Below are the code and all the weights of a small trained network. Each question names an input and a class and asks about switching units off, where a switched-off unit gives its printed mean instead of its output.

import numpy as np


def w(rows, s, z=0):
    codes = np.array(rows[::2]) - 128.0
    scale = np.full(codes.shape[1], s)
    scale[-1] = z or s
    return codes * scale


def f(y):
    return np.maximum(y, 0)


def log_softmax(a):
    a = a - a.max(-1, keepdims=True)
    return a - np.log(np.exp(a).sum(-1, keepdims=True))


def net(x, mask):
    res = np.array(x, float).reshape(1, 2) / 4 @ E
    y = f(res @ A[0][:, :-1].T + A[0][:, -1])
    res = res + np.where(mask, y, B[0][:, -1]) @ B[0][:, :-1]
    return log_softmax(res[-1] @ U[:, :-1].T + U[:, -1])


A, B = {}, {}
E = w([
[254,146,225,191,117,170,24,11,59,44],'x0',
[193,229,109,139,247,233,106,121,149,215],'x1',
],0.0093)
A[0] = w([
[62,79,80,61,116,121,155,158,165,116,136],'N0',
[196,178,140,168,161,232,37,122,116,140,131],'N1',
[52,93,66,64,120,54,190,217,121,164,215],'N2',
[170,156,165,199,149,180,142,69,68,113,255],'N3',
[141,192,95,133,247,197,163,132,124,201,195],'N4',
[36,75,75,79,75,136,206,194,198,160,210],'N5',
[82,53,137,121,62,56,105,122,98,67,195],'N6',
[113,130,118,111,137,76,166,126,150,117,129],'N7',
[54,99,89,120,102,101,182,221,135,119,145],'N8',
[118,94,215,181,77,93,119,59,98,41,188],'N9',
[170,118,181,153,122,67,106,124,86,97,136],'N10',
[204,181,134,171,177,236,76,85,94,140,129],'N11',
[108,192,88,115,200,175,117,104,172,194,176],'N12',
],0.011,0.0052)
B[0] = w([
[110,121,69,146,189,214,184,145,144,145,202],'N0',
[160,123,201,186,184,183,19,115,124,57,226],'N1',
[74,75,10,151,128,152,254,186,189,222,254],'N2',
[148,43,216,157,79,124,44,92,150,137,225],'N3',
[223,205,214,104,184,95,108,198,207,147,226],'N4',
[80,151,33,193,153,153,239,211,201,245,254],'N5',
[152,187,178,110,169,128,208,195,65,27,226],'N6',
[101,122,126,167,133,205,144,148,152,123,159],'N7',
[50,101,39,175,120,175,225,171,179,126,218],'N8',
[164,105,213,107,72,134,191,71,2,9,232],'N9',
[117,90,187,87,51,85,178,76,74,91,184],'N10',
[199,72,194,221,97,243,64,138,181,38,234],'N11',
[222,169,198,60,135,143,124,255,207,192,203],'N12',
],0.008,0.021)
U = w([
[162,164,130,97,160,138,162,170,149,189,104],'0',
[79,133,4,140,147,110,165,156,173,208,136],'1',
[117,117,66,153,120,162,182,159,117,130,225],'2',
[107,161,68,109,138,139,99,86,112,129,24],'3',
[138,74,138,177,105,165,88,55,94,99,154],'4',
[171,155,154,144,160,152,67,156,182,123,147],'5',
[107,148,111,99,155,129,177,114,106,69,3],'6',
[140,145,156,44,100,26,138,109,70,116,190],'7',
],0.012,0.0026)

Each question gives the input, the list of numbers given to net, and the class t.
The units are the neurons (one row each of A and B). Each row of codes is followed by its name. A weight is (code - 128) times the scale printed after its matrix; where a second scale follows, it is the last column's (A, B and U).
mask holds one flag per neuron, in row order. A switched-off neuron (its flag False) gives its mean, the last column of its row in B, instead of its output. The means were averaged over made-up inputs and are rounded, as every weight is.
A unit's drop is (log p(t) with every unit on - log p(t) with that unit switched off) / (log p(t) with every unit on - log p(t) with every unit switched off).
The circuit of an input: a set's keep is (log p(t) with only the set's units on - log p(t) with every unit switched off) / (log p(t) with every unit on - log p(t) with every unit switched off). Starting from the 12 units with the biggest drops (on a tie, the unit counted first), units are removed one at a time, each time the one whose removal leaves the highest keep (on an exact tie, the one counted first), for as long as the keep stays at least 0.8.
units of the circuit, in order: the units of the circuit, biggest drop first
unit that matters most: the unit with the biggest drop
k most important neurons: the k neurons with the biggest drops, biggest first
drop of u: that unit's drop, to one decimal
input [6,-5], class 7: unit that matters most : N11
input [6,4], class 4: units of the circuit, in order : [N5 N3]
input [-8,8], class 1: 2 most important neurons : [N2 N5]
input [0,1], class 5: 3 most important neurons : [N2 N5 N9]
input [1,1], class 5: 2 most important neurons : [N9 N10]
input [-2,4], class 5: 2 most important neurons : [N2 N5]
input [-7,7], class 1: 3 most important neurons : [N2 N5 N9]
input [2,-4], class 7: drop of N11 : 0.1
input [2,2], class 5: drop of N9 : 0.4
input [7,-7], class 7: drop of N10 : 0.0
